Here is a tiny trained network, its code and every weight. The questions are about switching its units off for an input and a class, where a switched-off unit gives its printed mean instead of its output.

import numpy as np


def w(rows, s, z=0):
    codes = np.array(rows[::2]) - 128.0
    scale = np.full(codes.shape[1], s)
    scale[-1] = z or s
    return codes * scale


def norm(h):
    return h / np.sqrt((h * h).mean(-1, keepdims=True) + 1e-5)


def f(y):
    return np.maximum(y, 0)


def log_softmax(a):
    a = a - a.max(-1, keepdims=True)
    return a - np.log(np.exp(a).sum(-1, keepdims=True))


def net(x, mask):
    res = np.array(x, float).reshape(1, 2) / 4 @ E
    u = 0
    for l in range(2):
        y = f(norm(res) @ A[l][:, :-1].T + A[l][:, -1])
        res = res + np.where(mask[u : u + 5], y, B[l][:, -1]) @ B[l][:, :-1]
        u += 5
    return log_softmax(norm(res)[-1] @ U[:, :-1].T + U[:, -1])


A, B = {}, {}
E = w([
[111,98,192,113],'x0',
[253,135,194,159],'x1',
],0.0032)
A[0] = w([
[55,170,182,84,100],'L0N0',
[225,99,71,141,90],'L0N1',
[172,226,22,150,2],'L0N2',
[102,78,86,136,151],'L0N3',
[175,109,3,154,23],'L0N4',
],0.0062,0.0031)
B[0] = w([
[185,79,113,206,228],'L0N0',
[200,139,161,193,254],'L0N1',
[11,1,107,60,255],'L0N2',
[226,232,143,94,230],'L0N3',
[51,76,92,36,225],'L0N4',
],0.0055,0.0022)
A[1] = w([
[152,41,154,135,242],'L1N0',
[52,156,85,204,201],'L1N1',
[156,172,76,227,165],'L1N2',
[81,142,94,136,244],'L1N3',
[79,1,187,133,18],'L1N4',
],0.0088,0.0012)
B[1] = w([
[55,119,44,114,255],'L1N0',
[253,112,129,246,179],'L1N1',
[127,113,150,40,180],'L1N2',
[149,107,232,126,186],'L1N3',
[70,55,6,58,245],'L1N4',
],0.0059,0.0056)
U = w([
[45,52,49,70,217],'0',
[255,89,182,203,218],'1',
[115,101,116,34,207],'2',
[41,213,169,181,3],'3',
[41,154,190,185,7],'4',
[96,246,89,127,29],'5',
[52,184,196,183,3],'6',
[48,193,189,166,2],'7',
],0.0099,0.0045)

Each question gives the input, the list of numbers given to net, and the class t.
The units are the neurons (one row each of A and B). Each row of codes is followed by its name. A weight is (code - 128) times the scale printed after its matrix; where a second scale follows, it is the last column's (A, B and U).
mask holds one flag per neuron, layer by layer. A switched-off neuron (its flag False) gives its mean, the last column of its row in B, instead of its output. The means were averaged over made-up inputs and are rounded, as every weight is.
A unit's drop is (log p(t) with every unit on - log p(t) with that unit switched off) / (log p(t) with every unit on - log p(t) with every unit switched off).
The circuit of an input: a set's keep is (log p(t) with only the set's units on - log p(t) with every unit switched off) / (log p(t) with every unit on - log p(t) with every unit switched off). Starting from all 10 units, units are removed one at a time, each time the one whose removal leaves the highest keep (on an exact tie, the one counted first), for as long as the keep stays at least 0.8.
circuit, biggest first: the units of the circuit, biggest drop first
k most important neurons: the k neurons with the biggest drops, biggest first
top k neurons in layer l: the k neurons of layer l with the biggest drops, biggest first
drop of u: that unit's drop, to one decimal
input [-1,5], class 1: circuit, biggest first -> L1N4
input [1,-1], class 2: 2 most important neurons -> L1N2, L0N2
input [0,-3], class 2: circuit, biggest first -> L0N3, L1N4, L1N0, L1N1
input [-4,-6], class 1: 4 most important neurons -> L1N1, L1N4, L1N0, L1N3
input [2,5], class 1: circuit, biggest first -> L0N2, L1N4
input [0,1], class 2: 3 most important neurons -> L1N2, L0N2, L1N1
input [2,-2], class 2: circuit, biggest first -> L0N2, L1N2, L1N4, L0N4
input [2,4], class 1: 2 most important neurons -> L0N2, L1N4
input [1,-3], class 2: top 3 neurons in layer 0 -> L0N3, L0N2, L0N0
input [4,-6], class 1: 2 most important neurons -> L0N2, L0N3
input [0,0], class 2: top 2 neurons in layer 0 -> L0N2, L0N0
input [-6,-7], class 1: drop of L1N1 -> 1.1
input [1,-7], class 1: drop of L1N1 -> 0.1
input [1,-6], class 1: drop of L0N4 -> 0.0
input [1,5], class 1: top neuron in layer 0 -> L0N2
